Below is a small trained network, with its code and all its weights. Each question gives an input and a class and asks what happens when units are switched off, that is, made to give their printed mean instead of their output.

import numpy as np


def w(rows, s, z=0):
    codes = np.array(rows[::2]) - 128.0
    scale = np.full(codes.shape[1], s)
    scale[-1] = z or s
    return codes * scale


def norm(h):
    return h / np.sqrt((h * h).mean(-1, keepdims=True) + 1e-5)


def f(y):
    return np.maximum(y, 0)


def log_softmax(a):
    a = a - a.max(-1, keepdims=True)
    return a - np.log(np.exp(a).sum(-1, keepdims=True))


def net(x, mask):
    res = np.array(x, float).reshape(1, 3) / 4 @ E
    u = 0
    for l in range(3):
        y = f(norm(res) @ A[l][:, :-1].T + A[l][:, -1])
        res = res + np.where(mask[u : u + 13], y, B[l][:, -1]) @ B[l][:, :-1]
        u += 13
    return log_softmax(norm(res)[-1] @ U[:, :-1].T + U[:, -1])


A, B = {}, {}
E = w([
[103,90,65,169,1],'x0',
[183,228,43,40,171],'x1',
[139,72,94,93,156],'x2',
],0.0066)
A[0] = w([
[142,78,114,164,74,115],'L0N0',
[147,143,66,115,84,131],'L0N1',
[177,172,242,130,51,110],'L0N2',
[164,89,250,100,118,85],'L0N3',
[102,121,169,151,111,29],'L0N4',
[156,119,226,75,184,4],'L0N5',
[135,255,157,138,78,103],'L0N6',
[178,8,48,91,115,94],'L0N7',
[120,154,107,153,178,126],'L0N8',
[107,139,117,87,126,84],'L0N9',
[184,14,113,89,205,81],'L0N10',
[170,166,132,82,156,74],'L0N11',
[156,182,191,171,73,131],'L0N12',
],0.0081,0.0025)
B[0] = w([
[163,126,227,94,70,236],'L0N0',
[174,178,212,162,75,229],'L0N1',
[36,123,85,116,172,205],'L0N2',
[213,49,112,153,136,226],'L0N3',
[158,55,125,101,143,171],'L0N4',
[133,217,180,221,91,225],'L0N5',
[41,91,54,90,202,222],'L0N6',
[9,147,69,95,184,252],'L0N7',
[125,167,155,132,74,171],'L0N8',
[160,96,116,156,141,153],'L0N9',
[19,134,90,102,176,246],'L0N10',
[194,73,95,213,139,211],'L0N11',
[45,123,84,63,169,207],'L0N12',
],0.013,0.0039)
A[1] = w([
[102,88,56,238,85,71],'L1N0',
[172,165,194,141,123,1],'L1N1',
[168,147,224,3,200,156],'L1N2',
[160,143,164,139,147,20],'L1N3',
[170,117,122,102,108,45],'L1N4',
[136,200,140,143,122,101],'L1N5',
[172,154,89,120,106,107],'L1N6',
[196,130,112,46,22,66],'L1N7',
[241,179,72,89,104,136],'L1N8',
[186,90,221,124,124,75],'L1N9',
[181,129,109,200,69,126],'L1N10',
[185,161,204,99,208,57],'L1N11',
[199,149,194,133,166,46],'L1N12',
],0.012,0.0025)
B[1] = w([
[168,120,186,15,81,252],'L1N0',
[123,183,126,92,179,148],'L1N1',
[209,105,170,14,121,167],'L1N2',
[143,167,140,149,91,151],'L1N3',
[156,163,148,139,129,130],'L1N4',
[163,58,140,90,152,203],'L1N5',
[133,95,102,167,142,181],'L1N6',
[114,248,210,149,69,199],'L1N7',
[125,18,60,186,103,230],'L1N8',
[215,55,72,136,165,205],'L1N9',
[77,124,149,61,204,165],'L1N10',
[25,182,126,167,75,206],'L1N11',
[120,192,160,163,70,180],'L1N12',
],0.014,0.0031)
A[2] = w([
[211,38,118,215,84,134],'L2N0',
[183,193,113,141,230,110],'L2N1',
[129,188,154,176,79,4],'L2N2',
[68,60,166,161,77,80],'L2N3',
[117,70,165,185,179,70],'L2N4',
[43,105,117,150,128,148],'L2N5',
[150,169,39,74,58,128],'L2N6',
[98,155,85,174,143,193],'L2N7',
[214,142,116,64,119,6],'L2N8',
[172,109,170,4,189,156],'L2N9',
[169,162,157,136,250,28],'L2N10',
[142,120,142,126,44,126],'L2N11',
[131,201,206,185,77,33],'L2N12',
],0.013,0.0017)
B[2] = w([
[195,38,200,249,141,230],'L2N0',
[13,132,98,146,88,176],'L2N1',
[133,191,137,129,43,185],'L2N2',
[15,146,69,207,145,239],'L2N3',
[43,122,69,123,49,202],'L2N4',
[216,147,150,49,164,254],'L2N5',
[21,99,131,205,114,194],'L2N6',
[155,80,165,67,158,211],'L2N7',
[182,113,169,92,199,149],'L2N8',
[234,151,151,119,161,238],'L2N9',
[23,103,79,117,113,180],'L2N10',
[207,162,95,99,176,187],'L2N11',
[215,211,117,137,48,224],'L2N12',
],0.014,0.0065)
U = w([
[15,103,66,54,203,240],'0',
[169,1,130,239,149,112],'1',
[152,224,122,146,52,239],'2',
[232,121,150,49,215,5],'3',
],0.014,0.0012)

Each question gives the input, the list of numbers given to net, and the class t.
The units are the neurons (one row each of A and B). Each row of codes is followed by its name. A weight is (code - 128) times the scale printed after its matrix; where a second scale follows, it is the last column's (A, B and U).
mask holds one flag per neuron, layer by layer. A switched-off neuron (its flag False) gives its mean, the last column of its row in B, instead of its output. The means were averaged over made-up inputs and are rounded, as every weight is.
A unit's drop is (log p(t) with every unit on - log p(t) with that unit switched off) / (log p(t) with every unit on - log p(t) with every unit switched off).
The circuit of an input: a set's keep is (log p(t) with only the set's units on - log p(t) with every unit switched off) / (log p(t) with every unit on - log p(t) with every unit switched off). Starting from the 12 units with the biggest drops (on a tie, the unit counted first), units are removed one at a time, each time the one whose removal leaves the highest keep (on an exact tie, the one counted first), for as long as the keep stays at least 0.8.
circuit, biggest first: the units of the circuit, biggest drop first
unit that matters most: the unit with the biggest drop
top k neurons: the k neurons with the biggest drops, biggest first
top k neurons in layer l: the k neurons of layer l with the biggest drops, biggest first
drop of u: that unit's drop, to one decimal
input [0,-3,2], class 3: top 2 neurons in layer 1 : [L1N2, L1N8]
input [-7,-6,6], class 2: top 2 neurons in layer 0 : [L0N5, L0N7]
input [-5,-6,7], class 0: unit that matters most : L0N10
input [-4,7,-5], class 1: circuit, biggest first : [L1N8, L0N11]
input [-2,4,3], class 1: top 4 neurons : [L0N6, L0N11, L0N2, L1N8]
input [0,-3,-2], class 3: top 2 neurons in layer 1 : [L1N2, L1N8]
input [7,-2,5], class 2: top 3 neurons : [L0N0, L0N10, L0N6]
input [7,0,-7], class 0: top 4 neurons : [L0N6, L0N12, L0N2, L0N5]
input [-8,5,-8], class 0: top 3 neurons in layer 0 : [L0N6, L0N0, L0N1]
input [-4,-3,4], class 0: top 2 neurons in layer 0 : [L0N10, L0N1]
input [8,-5,-8], class 0: top 3 neurons in layer 0 : [L0N2, L0N12, L0N5]
input [-1,-1,-3], class 3: top 2 neurons in layer 1 : [L1N8, L1N11]
input [6,7,0], class 1: top 2 neurons : [L1N8, L0N1]
input [1,6,-7], class 0: circuit, biggest first : [L0N6]
input [-1,-2,2], class 3: top 2 neurons : [L1N0, L2N9]
input [-4,-2,-1], class 2: top 2 neurons : [L0N5, L1N12]
input [6,-5,3], class 2: top 2 neurons in layer 1 : [L1N7, L1N8]
input [-8,7,1], class 2: top 4 neurons : [L1N11, L0N5, L1N12, L0N7]
input [-3,-3,3], class 3: top 3 neurons : [L1N0, L0N0, L0N3]
input [-1,2,0], class 3: unit that matters most : L1N0
input [-7,-3,-7], class 0: top 3 neurons : [L0N2, L0N12, L0N0]
input [-4,1,-1], class 2: top 2 neurons : [L1N12, L0N7]
input [1,4,2], class 1: top 3 neurons : [L1N8, L0N5, L0N2]
input [6,7,1], class 1: top 2 neurons : [L1N8, L0N1]
input [0,-1,-3], class 3: drop of L2N6 : 0.1
input [1,0,-3], class 3: drop of L0N10 : 0.1
input [-2,5,-2], class 1: drop of L1N8 : 0.4
input [-5,7,-5], class 1: drop of L0N10 : 0.9
input [-5,7,-2], class 1: top neuron : [L1N8]
